Moves between states:
* | ra ro te fo fe di zu
w939 | w393 . w230 w492 w590 w787 w90
w42 | w462 w807 w547 w823 w264 w323 w414
w72 | w547 w925 w462 w297 w670 w158 w728
w418 | . w393 w95 w926 w494 w523 w876
w320 | w316 w436 w816 w343 w752 w499 w647
w752 | w492 w926 w621 w393 w320 w188 w901
w670 | w704 w251 w966 w667 w72 w876 w523
w462 | w42 w145 w72 w599 w966 w431 w25
w829 | w144 w507 w523 w397 w25 w95 w966
w523 | w747 w16 w829 w237 w728 w418 w670
w898 | w901 w339 w52 w90 w727 w637 w492
w431 | w323 w559 w158 w623 w532 w462 w17
w704 | w670 w509 w264 w153 w547 w513 w747
w95 | w705 w243 w418 w622 w17 w829 w532
w874 | w339 w901 w67 w876 w154 w667 w926
w264 | w966 w551 w704 w999 w42 w954 w144
w747 | w523 w787 w144 w899 w860 . w704
w876 | w513 w931 w532 w874 w158 w670 w418
w590 | w343 w333 w894 w316 w939 w683 w889
w333 | w494 w590 w641 w741 . w860 w152
w67 | w785 w751 w874 w532 w623 w398 w622
w880 | w768 w297 w220 w925 w293 w647 w499
w509 | w251 w704 w551 w637 w429 w90 w787
w89 | w259 w317 w499 w12 w475 w816 w220
w297 | w501 w880 w599 w72 w667 w154 w983
w397 | w610 w475 w237 w829 w317 w622 w398
w925 | w429 w72 w145 w880 w251 w294 w520
w807 | w145 w42 w429 w504 w551 w361 w374
w279 | w777 w287 w727 w361 w52 w504 w836
w899 | w237 w651 w610 w747 w458 w569 w153
w158 | w152 w294 w431 w154 w876 w72 w494
w667 | w153 w293 w398 w670 w297 w874 w237
w816 | w836 w721 w320 w281 w621 w89 w777
w392 | w475 w610 w651 w143 w259 w266 w298
w559 | w361 w431 w294 w777 w725 w145 w281
w230 | w243 w705 w939 w266 w894 w143 w370
w298 | w409 w999 w637 w551 w504 w52 w392
w895 | w154 w727 w287 w152 w339 w501 w741
w721 | w909 w816 w436 w17 w622 w317 w623
w152 | w158 w889 w323 w895 w513 w547 w333
w370 | w725 w954 w90 w52 w361 w551 w230
w121 | w551 w966 w251 w409 w145 w725 w507
w651 | w188 w899 w392 w787 w286 w492 w637
w966 | w264 w121 w670 w398 w462 w532 w829
w954 | w532 w370 w513 w785 w323 w264 w705
w983 | w458 w499 w317 w728 w237 w436 w297
w931 | w90 w876 w725 w901 w294 w251 w393
w286 | w499 w458 w259 w683 w651 w316 w768
w569 | w926 w492 w962 . w741 w899 w339
w622 | w962 w621 w926 w95 w721 w397 w67
w361 | w559 w323 w889 w279 w370 w807 w894
w894 | w281 w641 w590 w836 w230 w374 w361
w143 | w507 w144 w787 w392 w374 w230 w551
w339 | w874 w898 w785 w513 w895 w153 w569
w52 | w751 w785 w898 w370 w279 w298 w266
w281 | w894 w17 w343 w816 w243 w12 w559
w12 | w374 w25 w520 w89 w507 w281 w145
w551 | w121 w264 w509 w298 w807 w370 w143
w16 | w787 w523 w507 w188 w520 w393 w251
w393 | w939 w418 w243 w752 w343 w16 w931
w323 | w431 w361 w152 w287 w954 w42 w641
w429 | w925 w547 w807 w768 w509 w889 w683
w293 | w637 w667 w409 w251 w880 w901 w188
w243 | w230 w95 w393 w621 w281 w507 w725
w999 | w398 w298 w153 w264 w823 w785 w610
w683 | w520 w860 w374 w286 w787 w590 w429
w475 | w392 w397 w188 w507 w89 w621 w409
w436 | w741 w320 w721 w494 w926 w983 w154
w494 | w333 w343 w17 w436 w418 w728 w158
w154 | w895 w647 w623 w158 w874 w297 w436
w144 | w829 w143 w747 w610 w414 w705 w264
w725 | w370 w532 w931 w751 w559 w121 w243
w860 | w728 w683 w414 w458 w747 w333 w547
w90 | w931 w513 w370 w898 w889 w509 w939
w787 | w16 w747 w143 w651 w683 w939 w509
w266 | w621 w962 w492 w230 w836 w392 w52
w647 | w727 w154 w777 w294 w901 w880 w320
w532 | w954 w725 w876 w67 w431 w966 w95
w316 | w320 w741 w836 w590 w492 w286 w727
w599 | w823 w220 w297 w462 w398 w623 w317
w728 | w860 w520 w25 w983 w523 w494 w72
w785 | w67 w52 w339 w954 w287 w999 w962
w610 | w397 w392 w899 w144 w958 w962 w999
w499 | w286 w983 w89 w520 w188 w320 w880
w623 | w287 w777 w154 w431 w67 w599 w721
w414 | w25 w374 w860 w958 w144 w641 w42
w926 | w569 w752 w622 w418 w436 w237 w874
w823 | w599 w504 w501 w42 w999 w287 w958
w889 | w294 w152 w361 w727 w90 w429 w590
w958 | w317 w259 w458 w414 w610 w909 w823
w768 | w880 w501 w504 w429 w637 w727 w286
w751 | w52 w67 w901 w725 w777 w409 w621
w17 | w641 w281 w494 w721 w95 w25 w431
w641 | w17 w894 w333 w909 w705 w414 w323
w259 | w89 w958 w286 w374 w392 w836 w504
w188 | w651 w237 w475 w16 w499 w752 w293
w294 | w889 w158 w559 w647 w931 w925 w343
w287 | w623 w279 w895 w323 w785 w823 w909
w25 | w414 w12 w728 w317 w829 w17 w462
w220 | w504 w599 w880 w145 w409 w777 w89
w504 | w220 w823 w768 w807 w298 w279 w259
w398 | w999 w409 w667 w966 w599 w67 w397
w237 | w899 w188 w397 w523 w983 w926 w667
w458 | w983 w286 w958 w860 w899 w741 w501
w705 | w95 w230 . w962 w641 w144 w954
w777 | w279 w623 w647 w559 w751 w220 w816
w513 | w876 w90 w954 w339 w152 w704 .
w727 | w647 w895 w279 w889 w898 w768 w316
w909 | w721 w836 w741 w641 w962 w958 w287
w374 | w12 w414 w683 w259 w143 w894 w807
w409 | w298 w398 w293 w121 w220 w751 w475
w501 | w297 w768 w823 w547 w153 w895 w458
w962 | w622 w266 w569 w705 w909 w610 w785
w621 | w266 w622 w752 w243 w816 w475 w751
w145 | w807 w462 w925 w220 w121 w559 w12
w251 | w509 w670 w121 w293 w925 w931 w16
w317 | w958 w89 w983 w25 w397 w721 w599
w547 | w72 w429 w42 w501 w704 w152 w860
w637 | w293 w153 w298 w509 w768 w898 w651
w901 | w898 w874 w751 w931 w647 w293 w752
w507 | w143 w829 w16 w475 w12 w243 w121
w520 | w683 w728 w12 w499 w16 w343 w925
w836 | w816 w909 w316 w894 w266 w259 w279
w153 | w667 w637 w999 w704 w501 w339 w899
w343 | w590 w494 w281 w320 w393 w520 w294
w741 | w436 w316 w909 w333 w569 w458 w895
w492 | w752 w569 w266 w939 w316 w651 w898

In the rows, zero is written as 49.

The rows follow the links: the fewer symbols apart two states are, the more alike their rows tend to be.

Rows with their states:
55	59	36	50	52	49	47	46	47	53	21	33	65	39	61	28	55	49	29	29	44	51	56	54	52	41	28	44	39	65	66	63	42	33	80	67	67	45	38	60	38	32	46	48	35	42	35	46	51	52	60	45	46	57	38	53	45	60: w894
50	57	51	50	57	64	42	41	43	73	75	52	49	43	34	44	44	63	40	66	26	49	51	33	48	64	61	48	46	31	55	45	43	50	53	45	45	63	51	42	67	63	48	50	55	42	51	42	30	19	33	53	65	40	57	43	57	69: w880
46	49	78	59	54	59	43	45	42	63	72	57	56	44	29	69	37	57	50	56	38	48	48	32	39	56	59	50	54	38	28	40	47	61	45	35	43	72	60	49	58	66	61	48	62	52	76	40	32	33	30	63	64	47	48	65	60	61: w297
49	46	44	50	70	44	36	37	38	63	47	52	50	41	54	41	57	62	53	44	22	57	36	48	48	42	43	43	38	50	56	45	53	28	62	54	61	42	32	49	45	63	66	52	50	24	48	38	28	19	64	34	67	59	50	43	73	54: w286
56	47	57	50	52	11	54	68	51	27	54	50	36	37	46	59	51	50	53	43	73	54	55	50	51	51	43	49	47	79	23	45	56	47	37	34	42	32	49	46	55	52	58	47	28	60	52	62	44	69	54	50	44	41	54	41	44	23: w622
39	53	61	48	54	30	53	49	57	40	31	43	73	41	35	64	58	55	44	24	72	29	67	48	48	45	22	51	54	65	40	64	41	46	70	49	55	56	45	63	40	52	41	46	36	50	69	33	39	55	48	61	47	52	42	70	46	52: w494
59	50	71	57	60	14	48	62	44	37	51	46	54	28	42	64	50	63	33	28	49	56	60	44	51	54	39	57	47	84	26	47	46	41	61	36	56	49	42	57	53	63	66	53	30	52	54	52	24	51	53	56	53	41	43	67	45	45: w721
44	72	35	39	57	41	55	50	54	52	33	36	74	39	33	39	63	66	40	29	62	32	65	48	57	43	23	43	47	53	62	74	35	30	79	52	64	50	40	57	43	50	34	54	33	42	44	32	32	45	47	51	51	46	51	51	49	67: w343
58	39	39	53	46	40	40	52	43	47	42	57	25	52	65	33	58	47	59	59	33	66	27	53	50	44	57	41	37	52	59	44	62	34	42	48	49	16	37	41	50	56	61	43	46	42	31	60	50	42	68	38	59	54	57	22	59	23: w392
40	75	41	42	61	70	59	44	51	64	63	31	62	48	33	48	41	63	34	45	50	39	61	45	52	54	46	56	61	36	58	60	34	48	59	49	49	67	51	53	56	34	29	66	52	57	46	43	46	35	30	51	36	35	51	56	35	90: w294
49	53	41	43	49	61	49	47	51	63	75	63	33	54	34	42	50	53	65	70	47	51	36	46	48	64	73	48	51	26	57	44	52	50	30	37	31	44	54	35	74	61	40	53	52	53	42	51	43	36	35	52	58	38	72	22	56	44: w293
42	27	59	50	50	38	44	44	50	33	46	60	38	56	57	58	58	41	74	50	51	51	32	54	40	41	45	44	43	55	39	31	67	45	31	48	47	37	50	47	41	63	72	42	53	40	58	48	49	45	67	36	57	63	48	38	70	15: w899
47	50	41	42	58	29	46	48	53	54	60	61	35	47	42	41	67	62	71	60	54	42	39	47	55	50	50	32	49	49	55	50	56	31	42	39	47	20	42	41	57	69	50	46	43	40	38	45	35	35	59	42	58	43	73	18	63	28: w188
58	40	35	48	39	72	37	47	43	62	59	61	23	55	64	32	35	44	56	69	26	71	39	49	51	58	74	45	40	35	57	36	57	54	25	53	38	39	52	35	56	53	53	43	60	46	35	62	62	48	48	38	52	47	57	28	50	41: w298
40	51	46	41	45	29	62	54	60	34	31	46	61	52	31	56	63	41	65	37	94	25	56	55	49	39	30	40	56	60	48	65	51	48	50	42	43	40	55	53	44	51	41	40	32	57	59	46	56	68	53	54	40	48	49	47	47	32: w418
54	49	26	41	43	43	51	54	59	43	24	41	51	47	61	22	58	38	52	37	63	53	51	61	56	40	36	40	39	62	67	59	48	37	56	66	50	28	47	52	41	31	38	46	37	47	22	54	63	66	62	39	38	53	47	32	42	36: w230
41	57	72	52	42	63	52	40	44	58	62	54	67	64	39	80	42	53	48	60	45	26	54	45	39	47	54	58	67	30	44	50	39	59	64	38	47	76	60	50	42	54	42	54	64	56	72	37	41	40	41	69	45	51	43	71	46	65: w72
55	55	63	51	24	52	55	52	47	44	59	55	47	73	55	68	44	38	57	75	60	35	41	49	49	53	67	53	66	35	47	52	54	63	43	34	33	48	63	48	47	47	39	45	55	72	51	59	69	65	42	70	34	53	49	55	34	37: w966
43	51	32	36	45	80	50	34	48	57	51	55	44	70	57	41	46	39	65	68	46	41	36	53	46	42	64	46	54	16	72	48	53	53	32	53	42	48	48	43	42	35	34	52	69	52	38	47	71	45	51	40	39	53	55	31	44	53: w509
56	72	54	51	38	67	49	46	37	72	62	45	57	55	54	50	41	57	33	68	27	41	47	41	55	59	66	58	55	29	67	60	36	45	73	43	54	60	50	48	54	49	29	54	57	59	36	48	45	41	37	69	40	47	54	55	42	73: w145
39	41	54	43	34	70	55	41	56	46	51	59	44	78	57	59	45	33	70	69	59	34	38	56	41	39	57	49	59	26	51	39	58	70	30	51	38	60	58	49	34	42	43	47	76	55	61	46	75	58	51	48	38	57	45	53	48	46: w704
41	69	51	43	49	73	49	42	44	74	67	47	60	56	44	53	47	62	42	65	35	29	50	41	51	53	59	53	57	25	68	62	36	46	66	42	49	65	48	51	53	51	28	58	62	50	47	35	45	33	38	62	49	44	57	51	48	81: w925
51	50	67	51	31	66	42	41	37	54	43	49	53	65	68	64	34	41	35	57	27	50	49	45	39	45	59	64	52	42	47	45	45	61	61	57	53	73	53	55	30	41	51	46	71	53	56	50	60	54	49	61	37	63	27	82	45	65: w42
49	46	55	54	24	65	49	47	44	37	48	53	39	75	73	60	39	26	62	70	46	44	42	53	48	46	65	53	58	35	47	42	56	66	35	51	42	54	62	48	33	37	43	42	66	60	52	59	77	65	55	54	32	62	38	57	39	36: w264
43	46	77	56	58	27	38	49	43	48	57	56	54	47	34	72	56	61	50	47	39	40	47	41	43	46	42	47	47	60	32	46	50	41	64	39	50	54	45	57	50	75	68	48	45	45	71	36	20	26	54	57	63	55	48	58	69	36: w983
38	35	60	51	73	33	44	50	53	37	39	45	56	34	49	54	51	54	42	22	47	61	53	50	34	38	25	50	43	73	31	38	49	42	45	54	60	55	45	57	48	54	76	51	47	38	67	40	33	37	60	31	57	48	36	64	57	51: w741
49	49	56	53	44	61	53	49	50	45	45	33	60	49	61	57	32	39	23	39	47	59	55	46	42	50	48	68	51	50	40	39	41	68	52	55	55	76	52	58	32	29	51	51	60	55	57	53	63	62	48	53	34	53	27	81	31	71: w323
44	35	24	43	61	75	59	43	57	53	60	47	33	45	43	31	38	49	57	48	50	69	42	54	47	55	58	49	43	39	52	38	51	58	8	53	42	45	48	45	66	36	55	56	54	46	38	50	62	45	41	23	52	40	61	26	50	59: w898
41	58	34	45	60	82	56	38	53	64	45	32	63	44	49	41	40	50	33	40	42	50	54	52	49	48	43	52	55	31	63	48	39	55	47	63	60	68	42	57	47	28	38	63	61	39	43	37	50	42	43	39	36	43	44	60	37	87: w889
52	54	49	50	40	20	58	63	54	27	30	45	55	55	44	54	54	40	52	38	84	35	57	55	52	47	33	41	53	69	40	65	49	49	56	43	47	33	56	53	40	43	40	35	30	62	49	55	60	74	49	61	44	53	51	50	41	23: w95
47	67	47	45	50	39	44	45	46	64	39	47	67	50	37	43	65	61	47	48	47	24	55	44	52	44	35	39	50	38	65	69	42	29	87	48	58	48	45	55	45	58	33	49	41	43	48	30	36	33	48	58	59	56	51	51	60	50: w520
61	68	40	40	28	61	51	54	46	57	66	54	41	66	60	46	46	44	50	80	49	39	41	48	57	54	73	50	56	25	65	55	47	47	50	39	37	39	54	39	56	44	21	51	52	63	29	56	64	57	44	66	37	45	62	35	31	48: w121
55	65	49	54	67	28	46	57	44	55	53	43	53	20	42	38	55	69	27	36	41	62	55	44	59	56	41	53	41	70	44	56	44	30	65	41	59	43	38	52	60	55	56	54	30	42	35	51	20	37	51	50	55	32	54	42	50	55: w816
57	27	59	61	31	62	45	46	47	45	55	63	29	57	65	52	37	31	62	65	36	67	39	50	39	59	68	47	46	42	33	35	66	71	22	48	32	50	62	41	51	49	66	44	63	52	55	60	63	59	49	48	53	59	44	46	53	32: w999
56	67	76	58	31	54	50	50	41	55	63	50	60	55	53	68	39	50	34	61	41	34	50	41	47	50	63	63	63	39	52	52	40	63	72	39	46	73	56	48	40	50	40	50	61	63	62	48	46	52	42	78	43	54	39	77	41	65: w462
56	76	45	46	50	63	60	54	47	63	59	34	59	44	48	46	39	58	23	49	40	46	61	41	55	61	59	62	57	40	60	62	29	48	66	49	54	62	44	50	59	36	27	62	45	55	36	50	48	48	31	63	35	32	51	57	25	83: w559
53	49	59	50	26	24	45	56	45	36	38	63	53	66	50	61	66	38	62	55	69	30	48	52	61	42	45	38	53	55	48	68	53	44	66	39	45	37	60	49	35	60	37	36	35	65	46	53	57	68	55	67	51	60	49	47	47	15: w829
39	44	64	48	45	73	48	34	45	61	50	51	63	65	57	70	39	42	49	56	37	38	45	51	35	39	50	56	61	34	51	42	47	65	56	54	51	75	53	58	30	43	49	53	75	46	69	38	52	43	47	49	44	61	28	75	52	72: w547

Each walk starts at a row. The symbols on each line, taken left to right, move it on to the next state.
Each answer is a row, close to the row of the state it stands for.
start 46	58	43	45	51	55	38	34	46	61	31	50	69	54	54	37	64	52	51	41	35	36	47	53	46	32	36	38	42	40	72	62	43	31	82	66	66	49	38	54	28	51	48	47	49	29	43	32	45	34	61	43	57	63	41	49	65	57
ro fo
42	33	66	54	59	39	34	42	42	47	41	56	57	49	54	63	51	52	54	40	29	52	40	51	37	38	35	49	42	61	36	37	58	46	55	53	57	55	43	55	37	66	78	49	58	31	69	39	30	28	66	40	62	61	39	65	73	43
ro ra fo fe
47	62	37	42	41	42	52	45	52	48	40	55	52	63	39	41	72	50	73	57	69	26	46	55	59	38	45	30	48	35	75	70	52	34	62	43	48	29	47	47	47	60	29	45	37	49	37	37	51	50	57	54	51	56	65	22	53	31
start 55	47	66	67	52	49	55	61	48	48	69	41	45	32	35	59	31	56	29	39	49	65	63	36	48	67	56	63	52	67	28	41	38	68	45	37	47	70	58	47	67	53	55	47	52	60	63	58	37	53	31	57	52	36	41	69	40	61
ro fe fe
62	65	46	55	58	60	53	57	45	66	70	41	45	24	38	41	36	63	24	47	33	68	60	38	55	76	56	58	45	57	44	49	36	55	50	43	50	59	45	41	72	49	46	55	40	53	40	55	38	45	27	51	58	31	55	51	37	75
te ro fo
39	58	58	48	54	61	64	51	51	48	64	36	69	55	37	72	42	55	37	43	62	35	65	42	41	54	42	63	69	47	39	50	39	63	48	42	47	77	58	54	49	41	39	51	54	59	67	42	47	53	35	61	37	40	44	75	40	77
start 58	51	42	47	47	27	41	57	46	48	59	60	32	47	48	42	63	57	57	67	42	50	33	50	61	54	56	40	43	55	52	51	54	30	53	40	41	18	45	41	59	64	51	46	37	51	31	54	43	46	61	57	56	44	65	21	51	19
ro ro fe
61	62	56	54	51	24	34	50	34	63	53	51	49	34	49	40	57	67	39	54	22	55	43	41	59	54	51	50	38	59	54	52	45	24	75	40	57	40	35	43	58	70	53	49	38	41	35	50	23	28	55	55	67	44	56	42	58	49
fe ro fe zu
59	50	76	63	41	51	40	52	40	58	71	58	49	46	41	64	36	52	39	58	28	54	51	34	47	65	66	61	57	46	30	44	43	64	54	34	43	68	61	45	59	64	57	43	57	61	61	54	36	41	37	65	62	51	44	69	55	55
start 48	52	49	48	32	50	67	63	54	34	57	43	44	57	47	62	43	42	47	56	72	42	59	50	53	54	60	58	64	50	37	56	47	72	40	39	36	50	61	47	54	36	36	50	47	75	53	59	70	74	38	63	27	39	51	53	24	48
di di fo ro di
60	55	46	53	38	58	48	55	42	58	72	64	30	49	44	42	41	52	58	77	40	58	45	46	60	66	79	48	48	33	56	47	54	56	39	35	36	36	52	34	69	58	42	49	50	63	36	59	54	47	41	56	56	38	67	27	49	42
ra fe
61	46	50	56	47	73	35	41	36	72	56	49	39	41	62	34	35	55	32	61	10	74	42	40	45	61	67	59	39	37	55	41	46	49	53	57	53	55	46	38	54	52	56	51	69	40	39	53	40	33	41	45	62	49	43	50	57	71
start 36	20	48	46	62	28	51	53	60	25	40	52	37	43	49	51	55	43	62	32	70	58	41	57	42	40	35	48	43	70	25	36	62	50	23	50	49	40	44	51	50	49	70	49	43	44	57	49	53	55	65	26	47	51	50	41	56	22
ra te ra
52	30	50	51	57	24	50	57	55	25	38	50	35	44	65	49	49	37	50	33	61	65	49	59	47	46	42	48	40	73	27	37	62	50	29	50	49	33	47	51	49	43	72	41	39	43	52	64	56	66	68	37	43	50	44	44	50	20
ro fo ro zu
46	42	45	45	37	64	60	53	56	31	46	46	44	60	59	52	34	31	51	52	68	54	49	57	49	51	59	56	56	49	44	46	55	71	29	57	44	57	57	53	38	27	47	49	56	61	49	63	81	79	50	46	26	48	39	59	26	51
start 57	40	55	54	44	47	57	62	50	40	68	52	35	37	40	55	34	44	49	58	64	65	56	41	50	66	60	55	53	60	21	42	53	69	23	36	30	50	62	41	69	48	54	45	49	65	55	67	60	71	36	55	47	32	57	49	37	42
te ra fo
36	34	42	40	47	67	62	50	63	35	46	46	45	62	52	59	37	32	61	48	71	42	47	58	40	45	46	51	57	38	41	40	53	69	19	54	42	62	55	56	40	30	43	53	64	53	58	53	77	70	47	42	28	46	42	51	33	50
fo di
43	24	55	49	45	64	46	44	52	44	62	61	34	58	48	55	40	35	75	61	45	61	37	50	39	47	62	50	49	36	30	27	59	72	15	44	38	54	60	43	51	54	60	41	68	51	65	50	58	49	49	37	52	60	48	48	58	35
start 43	46	64	56	66	23	47	53	49	36	49	44	59	30	30	68	56	66	42	32	54	51	61	47	47	50	32	53	51	78	27	46	49	47	52	38	55	57	42	58	54	63	66	52	39	46	68	43	20	37	49	47	58	43	47	66	55	45
ra fo
35	44	53	45	52	40	51	42	58	38	20	42	71	47	47	55	53	43	43	22	61	38	61	56	41	36	21	44	49	60	47	52	46	48	67	68	65	57	48	66	32	45	57	45	48	39	63	38	46	52	59	42	49	63	27	73	53	53
zu ro di fe fe
42	56	45	42	52	83	45	29	46	67	51	46	63	59	52	42	44	47	43	57	26	46	40	48	42	44	58	51	53	18	73	49	41	50	64	60	50	70	47	52	39	41	37	58	68	37	52	39	49	29	47	48	47	54	43	55	49	79
start 56	52	35	38	30	77	47	42	46	57	49	52	36	65	67	37	41	35	52	73	42	52	34	52	51	47	68	48	51	22	71	50	51	53	44	55	41	45	48	41	46	36	37	51	58	51	26	61	74	58	53	51	32	53	53	36	38	51
di fo te ra
41	51	30	42	61	62	60	57	59	51	70	47	36	38	26	37	48	56	54	54	64	64	47	47	52	63	58	49	55	41	49	44	47	58	14	43	35	44	57	37	80	46	42	53	44	53	42	56	52	48	31	41	51	27	72	25	42	56
ro zu ra te ro
57	41	33	45	59	34	47	56	53	39	35	44	33	37	59	26	51	45	48	43	49	70	39	57	56	47	46	44	31	69	52	37	58	33	36	51	52	19	37	48	52	44	60	49	35	39	24	59	51	55	62	27	49	41	56	24	46	34
start 51	59	35	49	50	72	54	47	46	61	46	33	57	45	61	33	34	49	20	42	35	62	52	48	49	52	49	58	53	43	63	50	39	49	57	63	61	64	45	52	50	24	38	58	58	45	37	53	56	55	44	46	35	45	40	64	31	83
zu ra te fo
48	62	46	46	79	32	47	51	49	51	53	35	58	28	31	44	63	73	40	32	43	51	55	47	51	51	34	45	44	66	48	50	45	29	59	44	59	44	39	53	63	59	53	60	35	38	45	42	18	25	51	42	59	32	64	42	52	62
fo te di
57	74	50	48	38	34	40	46	38	61	39	50	61	53	53	39	61	59	38	50	45	33	55	43	59	46	40	42	45	44	66	74	38	30	98	48	60	41	46	53	42	57	35	46	36	51	39	40	33	45	52	64	59	56	48	50	54	50
start 59	60	42	54	40	47	35	42	42	62	26	52	59	52	71	33	57	41	40	40	27	43	47	49	51	39	39	40	39	48	72	64	45	30	89	63	65	46	43	54	32	44	43	43	47	33	39	45	46	39	63	53	57	64	36	57	55	47
ro zu fo
55	37	69	67	42	59	36	44	39	58	58	53	43	48	62	60	30	44	38	56	14	72	49	38	39	58	64	59	43	49	37	28	48	63	46	54	50	67	53	49	47	53	72	41	72	46	64	53	46	43	46	50	60	60	33	73	59	59
ra ro zu te
47	56	52	51	63	31	37	42	43	62	58	56	53	37	36	48	61	68	48	53	34	43	42	45	51	50	46	45	41	45	56	54	47	22	66	42	55	41	36	47	62	73	54	56	43	38	46	39	16	17	53	48	66	44	61	38	67	51
